Below are the code and all the weights of a small trained network. Each question names an input and a target symbol and asks about switching units off, where a switched-off unit gives its printed mean instead of its output.

import numpy as np


def w(rows, s, z=0):
    codes = np.array(rows[::2]) - 128.0
    scale = np.full(codes.shape[1], s)
    scale[-1] = z or s
    return codes * scale


def f(y):
    return np.maximum(y, 0)


def softmax(a):
    e = np.exp(a - a.max(-1, keepdims=True))
    return e / e.sum(-1, keepdims=True)


def log_softmax(a):
    a = a - a.max(-1, keepdims=True)
    return a - np.log(np.exp(a).sum(-1, keepdims=True))


def net(x, mask):
    ids = ['ΔΛΦαβημπ'.index(c) for c in x.split()]
    T = len(ids)
    res = E[ids] + P[:T]
    q, k, v = (res @ M[0].T for M in (Q, K, V))
    z = softmax(np.where(np.tri(T) > 0, q @ k.T / 3**0.5, -1e9)) @ v
    res = res + np.where(mask[0], z, O[0][:, -1]) @ O[0][:, :-1]
    y = f(res @ A[0][:, :-1].T + A[0][:, -1])
    res = res + np.where(mask[1:9], y, B[0][:, -1]) @ B[0][:, :-1]
    return log_softmax(res[-1] @ U[:, :-1].T + U[:, -1])


Q, K, V, O, A, B = {}, {}, {}, {}, {}, {}
E = w([
[42,103,98,122,163],'Δ',
[83,92,148,154,138],'Λ',
[92,143,100,42,82],'Φ',
[146,81,214,214,80],'α',
[156,65,39,133,81],'β',
[97,91,166,171,130],'η',
[199,121,165,128,147],'μ',
[101,8,51,47,236],'π',
],0.015)
P = w([
[125,76,126,164,7],'0',
[126,97,138,152,44],'1',
[143,127,194,83,145],'2',
[120,137,157,127,111],'3',
[116,138,150,127,120],'4',
[114,139,143,126,127],'5',
[111,140,139,125,132],'6',
[109,140,135,125,139],'7',
[109,140,131,123,143],'8',
[105,139,128,121,144],'9',
[102,139,126,119,151],'10',
[102,135,126,109,152],'11',
],0.012)
Q[0] = w([
[90,110,164,184,150],'head 1',
[148,166,186,140,116],'head 1',
[90,255,182,119,157],'head 1',
],0.015)
K[0] = w([
[87,62,193,177,140],'head 1',
[208,57,187,131,90],'head 1',
[74,34,222,66,1],'head 1',
],0.0098)
V[0] = w([
[50,192,127,141,155],'head 1',
[34,194,59,153,119],'head 1',
[96,30,181,253,186],'head 1',
],0.011)
O[0] = w([
[109,110,119,233,183,37],'head 1',
[157,130,133,246,131,89],'head 1',
[175,46,254,102,158,253],'head 1',
],0.009,0.0045)
A[0] = w([
[165,65,87,95,175,2],'neuron 1',
[76,128,210,70,225,179],'neuron 2',
[43,193,230,124,126,147],'neuron 3',
[228,203,147,132,103,54],'neuron 4',
[147,165,120,42,250,197],'neuron 5',
[42,153,170,114,88,124],'neuron 6',
[163,200,60,80,200,91],'neuron 7',
[167,92,117,58,139,124],'neuron 8',
],0.013,0.0041)
B[0] = w([
[123,162,168,69,103,156],'neuron 1',
[110,128,106,171,196,248],'neuron 2',
[84,165,85,103,2,185],'neuron 3',
[157,209,132,148,156,134],'neuron 4',
[152,97,169,115,41,180],'neuron 5',
[116,149,190,104,102,167],'neuron 6',
[94,124,61,168,197,148],'neuron 7',
[153,131,99,141,168,201],'neuron 8',
],0.022,0.016)
U = w([
[88,109,196,147,2,188],'Δ',
[67,150,121,137,146,210],'Λ',
[97,120,65,181,232,119],'Φ',
[130,121,123,132,108,3],'α',
[170,69,53,141,69,107],'β',
[130,116,117,132,108,5],'η',
[158,208,154,143,167,165],'μ',
[104,109,156,74,149,63],'π',
],0.0098,0.0043)

Each question gives the input, a string of symbols that net reads in full, and the target symbol t.
The units are the heads (3 rows each of Q, K, V and O) and the neurons (one row each of A and B). Each row of codes is followed by its name. A weight is (code - 128) times the scale printed after its matrix; where a second scale follows, it is the last column's (O, A, B and U).
mask holds one flag per unit, heads first, then neurons. A switched-off unit (its flag False) gives its mean, the last column of its rows in O or B, instead of its output. The means were averaged over made-up inputs and are rounded, as every weight is.
A unit's drop is (log p(t) with every unit on - log p(t) with that unit switched off) / (log p(t) with every unit on - log p(t) with every unit switched off).
The circuit of an input: a set's keep is (log p(t) with only the set's units on - log p(t) with every unit switched off) / (log p(t) with every unit on - log p(t) with every unit switched off). Starting from all 9 units, units are removed one at a time, each time the one whose removal leaves the highest keep (on an exact tie, the one counted first), for as long as the keep stays at least 0.8.
units of the circuit, in order: the units of the circuit, biggest drop first
most important unit: the unit with the biggest drop
top k neurons: the k neurons with the biggest drops, biggest first
drop of u: that unit's drop, to one decimal
input β η Λ μ, target μ: top 2 neurons => (neuron 4; neuron 8)
input Λ α β α π Φ π α β β α α, target Φ: units of the circuit, in order => (neuron 2; head 1)
input μ Φ μ Λ β Φ Λ Λ π Φ, target Φ: top 4 neurons => (neuron 7; neuron 3; neuron 5; neuron 1)
input Λ Δ Δ Φ β η Φ η Λ μ η, target Φ: units of the circuit, in order => (head 1; neuron 2)
input η η β Φ β η Δ α η, target Φ: units of the circuit, in order => (neuron 2; head 1)
input α η Φ, target Δ: top 3 neurons => (neuron 5; neuron 6; neuron 2)
input β β η π β Φ Φ μ Φ β, target Φ: top 3 neurons => (neuron 3; neuron 5; neuron 6)
input α η Λ μ α, target Λ: top 2 neurons => (neuron 2; neuron 3)
input Φ Λ Φ, target Λ: units of the circuit, in order => (head 1; neuron 7; neuron 2; neuron 6)
input Λ η Δ, target Δ: top 3 neurons => (neuron 5; neuron 3; neuron 7)
input μ Δ β η Δ Δ, target Φ: top 3 neurons => (neuron 5; neuron 2; neuron 1)
input π Λ α Φ μ μ β Φ Φ Φ η, target Δ: top 2 neurons => (neuron 3; neuron 5)
input μ Φ α Φ, target Λ: top 3 neurons => (neuron 7; neuron 2; neuron 5)
input Δ Δ Δ Λ Δ, target Φ: units of the circuit, in order => (head 1)
input μ Φ α π Φ Φ β α Δ Λ, target Δ: top 2 neurons => (neuron 3; neuron 7)
input Φ Λ π β π β Δ π α α Λ α, target Φ: units of the circuit, in order => (head 1; neuron 2)
input μ Φ Λ, target Δ: most important unit => neuron 5
input μ Φ μ Δ α α, target Λ: units of the circuit, in order => (head 1; neuron 2; neuron 5; neuron 3)
input Φ Δ Φ Φ Φ π Φ, target Φ: drop of neuron 8 => 0.0
input β Λ β α η Φ β μ π π, target π: most important unit => neuron 5
